Below is a small trained network, with its code and all its weights. Each question gives an input and a class and asks what happens when units are switched off, that is, made to give their printed mean instead of their output.

import numpy as np


def w(rows, s, z=0):
    codes = np.array(rows[::2]) - 128.0
    scale = np.full(codes.shape[1], s)
    scale[-1] = z or s
    return codes * scale


def f(y):
    return y / 2 * (1 + np.tanh(0.7978845608 * (y + 0.044715 * y**3)))


def log_softmax(a):
    a = a - a.max(-1, keepdims=True)
    return a - np.log(np.exp(a).sum(-1, keepdims=True))


def net(x, mask):
    res = np.array(x, float).reshape(1, 3) / 4 @ E
    y = f(res @ A[0][:, :-1].T + A[0][:, -1])
    res = res + np.where(mask, y, B[0][:, -1]) @ B[0][:, :-1]
    return log_softmax(res[-1] @ U[:, :-1].T + U[:, -1])


A, B = {}, {}
E = w([
[154,106,141,185,184,63,156,110],'x0',
[175,77,142,197,195,46,142,156],'x1',
[244,92,185,201,100,152,55,55],'x2',
],0.011)
A[0] = w([
[202,167,126,59,103,120,91,105,32],'N1',
[200,139,213,230,103,148,75,89,213],'N2',
[130,66,123,138,36,109,145,108,30],'N3',
[179,144,124,99,104,126,122,131,2],'N4',
[52,122,156,188,178,46,254,121,35],'N5',
[148,108,122,90,109,136,61,113,66],'N6',
[95,190,106,128,116,167,161,114,56],'N7',
[62,119,79,98,116,110,153,180,252],'N8',
[182,108,147,139,51,223,102,113,59],'N9',
[157,70,141,104,122,226,111,126,99],'N10',
[165,118,68,162,94,201,126,138,31],'N11',
],0.0088,0.0039)
B[0] = w([
[154,190,120,102,58,148,146,36,143],'N1',
[79,134,80,245,112,202,66,131,255],'N2',
[75,168,164,82,120,84,204,136,127],'N3',
[166,79,80,101,151,114,60,126,122],'N4',
[213,162,155,72,160,73,181,97,204],'N5',
[112,187,185,35,115,110,119,77,144],'N6',
[148,123,101,168,117,199,67,198,159],'N7',
[64,103,78,142,183,125,58,156,223],'N8',
[199,186,222,1,115,22,116,115,191],'N9',
[121,225,135,36,74,84,80,112,162],'N10',
[214,113,132,36,22,134,117,160,138],'N11',
],0.0078,0.012)
U = w([
[41,70,89,123,61,254,32,128,203],'0',
[46,96,72,160,177,196,97,133,247],'1',
[187,95,169,36,127,137,151,87,4],'2',
],0.0077,0.004)

Each question gives the input, the list of numbers given to net, and the class t.
The units are the neurons (one row each of A and B). Each row of codes is followed by its name. A weight is (code - 128) times the scale printed after its matrix; where a second scale follows, it is the last column's (A, B and U).
mask holds one flag per neuron, in row order. A switched-off neuron (its flag False) gives its mean, the last column of its row in B, instead of its output. The means were averaged over made-up inputs and are rounded, as every weight is.
A unit's drop is (log p(t) with every unit on - log p(t) with that unit switched off) / (log p(t) with every unit on - log p(t) with every unit switched off).
The circuit of an input: a set's keep is (log p(t) with only the set's units on - log p(t) with every unit switched off) / (log p(t) with every unit on - log p(t) with every unit switched off). Starting from all 11 units, units are removed one at a time, each time the one whose removal leaves the highest keep (on an exact tie, the one counted first), for as long as the keep stays at least 0.8.
units of the circuit, in order: the units of the circuit, biggest drop first
k most important neurons: the k neurons with the biggest drops, biggest first
drop when u is switched off: that unit's drop, to one decimal
input [-1,-2,1], class 2: most important neuron	N2
input [3,7,-5], class 2: 2 most important neurons	N5; N2
input [0,-4,4], class 2: 2 most important neurons	N9; N8
input [6,5,-7], class 2: 2 most important neurons	N5; N2
input [1,5,-8], class 2: 2 most important neurons	N5; N2
input [8,4,0], class 2: 2 most important neurons	N5; N8
input [2,2,-4], class 2: 3 most important neurons	N2; N5; N7
input [-4,0,2], class 2: units of the circuit, in order	N8; N9
input [0,-7,7], class 2: drop when N8 is switched off	0.1
input [7,0,8], class 0: drop when N1 is switched off	0.0
input [7,0,7], class 0: drop when N2 is switched off	0.9
input [-5,-7,5], class 2: drop when N9 is switched off	0.7
